Below is a small trained network, with its code and all its weights. Each question gives an input and a target symbol and asks what happens when units are switched off, that is, made to give their printed mean instead of their output.

import numpy as np


def w(rows, s, z=0):
    codes = np.array(rows[::2]) - 128.0
    scale = np.full(codes.shape[1], s)
    scale[-1] = z or s
    return codes * scale


def f(y):
    return y / 2 * (1 + np.tanh(0.7978845608 * (y + 0.044715 * y**3)))


def softmax(a):
    e = np.exp(a - a.max(-1, keepdims=True))
    return e / e.sum(-1, keepdims=True)


def log_softmax(a):
    a = a - a.max(-1, keepdims=True)
    return a - np.log(np.exp(a).sum(-1, keepdims=True))


def net(x, mask):
    ids = ['αβγδεζηθλπστφω'.index(c) for c in x.split()]
    T = len(ids)
    res = E[ids] + P[:T]
    q, k, v = (res @ M[0].T for M in (Q, K, V))
    z = softmax(np.where(np.tri(T) > 0, q @ k.T / 3**0.5, -1e9)) @ v
    res = res + np.where(mask[0], z, O[0][:, -1]) @ O[0][:, :-1]
    y = f(res @ A[0][:, :-1].T + A[0][:, -1])
    res = res + np.where(mask[1:9], y, B[0][:, -1]) @ B[0][:, :-1]
    return log_softmax(res[-1] @ U[:, :-1].T + U[:, -1])


Q, K, V, O, A, B = {}, {}, {}, {}, {}, {}
E = w([
[63,137,88,116,161],'α',
[89,171,100,99,197],'β',
[133,252,75,162,136],'γ',
[75,99,91,75,128],'δ',
[104,178,113,7,78],'ε',
[163,73,105,184,37],'ζ',
[194,122,187,164,155],'η',
[120,102,152,124,49],'θ',
[105,127,142,94,89],'λ',
[112,120,30,123,186],'π',
[227,9,95,138,122],'σ',
[95,159,166,99,127],'τ',
[132,247,73,104,28],'φ',
[152,85,167,67,24],'ω',
],0.021)
P = w([
[15,117,156,193,241],'0',
[20,121,101,157,180],'1',
[38,113,79,146,122],'2',
[43,123,57,147,88],'3',
[51,119,38,145,46],'4',
[62,118,14,148,15],'5',
[76,131,1,142,14],'6',
],0.0067)
Q[0] = w([
[137,164,30,186,119],'h0',
[42,115,77,118,4],'h0',
[245,134,210,190,174],'h0',
],0.013)
K[0] = w([
[137,120,40,124,117],'h0',
[128,218,109,129,19],'h0',
[207,1,184,178,183],'h0',
],0.014)
V[0] = w([
[191,198,33,186,143],'h0',
[113,172,187,241,112],'h0',
[132,254,151,24,116],'h0',
],0.0084)
O[0] = w([
[153,113,84,246,133,254],'h0',
[75,135,190,196,93,179],'h0',
[164,215,144,96,135,176],'h0',
],0.011,0.0065)
A[0] = w([
[87,101,116,94,174,209],'n0',
[103,189,101,188,131,158],'n1',
[126,148,90,100,132,94],'n2',
[183,114,145,170,63,141],'n3',
[63,109,223,121,125,3],'n4',
[95,161,215,80,53,196],'n5',
[3,93,138,113,101,39],'n6',
[158,108,141,30,141,129],'n7',
],0.012,0.0043)
B[0] = w([
[190,175,46,129,124,157],'n0',
[92,72,156,98,111,252],'n1',
[191,101,196,123,185,149],'n2',
[112,129,131,104,199,193],'n3',
[166,190,185,115,120,161],'n4',
[72,165,99,209,110,175],'n5',
[151,115,145,3,87,156],'n6',
[169,100,148,181,99,166],'n7',
],0.012,0.016)
U = w([
[92,139,116,1,183,122],'α',
[104,209,117,73,253,92],'β',
[59,102,152,156,157,204],'γ',
[200,97,153,38,102,79],'δ',
[227,158,150,157,147,139],'ε',
[120,41,181,28,115,11],'ζ',
[170,116,249,94,171,156],'η',
[99,117,170,34,66,18],'θ',
[145,166,118,99,111,179],'λ',
[145,186,31,160,166,26],'π',
[169,79,98,107,81,220],'σ',
[112,229,109,118,162,87],'τ',
[146,142,130,106,135,60],'φ',
[183,89,148,139,41,3],'ω',
],0.0083,0.0071)

Each question gives the input, a string of symbols that net reads in full, and the target symbol t.
The units are the heads (3 rows each of Q, K, V and O) and the neurons (one row each of A and B). Each row of codes is followed by its name. A weight is (code - 128) times the scale printed after its matrix; where a second scale follows, it is the last column's (O, A, B and U).
mask holds one flag per unit, heads first, then neurons. A switched-off unit (its flag False) gives its mean, the last column of its rows in O or B, instead of its output. The means were averaged over made-up inputs and are rounded, as every weight is.
A unit's drop is (log p(t) with every unit on - log p(t) with that unit switched off) / (log p(t) with every unit on - log p(t) with every unit switched off).
The circuit of an input: a set's keep is (log p(t) with only the set's units on - log p(t) with every unit switched off) / (log p(t) with every unit on - log p(t) with every unit switched off). Starting from all 9 units, units are removed one at a time, each time the one whose removal leaves the highest keep (on an exact tie, the one counted first), for as long as the keep stays at least 0.8.
circuit, biggest first: the units of the circuit, biggest drop first
unit that matters most: the unit with the biggest drop
k most important neurons: the k neurons with the biggest drops, biggest first
drop of u: that unit's drop, to one decimal
input η η ε η θ ζ α, target ε: 3 most important neurons -> [n7, n2, n1]
input θ σ γ π γ ζ, target γ: circuit, biggest first -> [n3, h0, n1]
input ε α α π, target ε: circuit, biggest first -> [h0, n7, n2, n1]
input π β θ ε γ π θ, target γ: unit that matters most -> n3
input η λ ε ζ, target ε: circuit, biggest first -> [h0, n1, n7]
input η β π θ, target θ: circuit, biggest first -> [n6, h0, n5]
input π η δ, target δ: 2 most important neurons -> [n6, n7]
input α α η π, target π: 3 most important neurons -> [n0, n6, n1]
input ε π η γ η τ τ, target γ: circuit, biggest first -> [h0, n1, n6]
input η π ε, target ε: circuit, biggest first -> [h0, n7, n2, n5]
input η σ η, target σ: circuit, biggest first -> [h0, n0]
input η η θ γ η δ, target γ: circuit, biggest first -> [h0, n0, n1]
input η δ λ δ π, target π: 3 most important neurons -> [n0, n1, n6]
input γ τ π τ β, target γ: 2 most important neurons -> [n1, n6]
input δ θ β γ π ε π, target ε: drop of n2 -> 0.4
input τ η η ε β θ, target ε: drop of n1 -> 0.3
input δ π γ β γ η π, target γ: drop of h0 -> 1.1
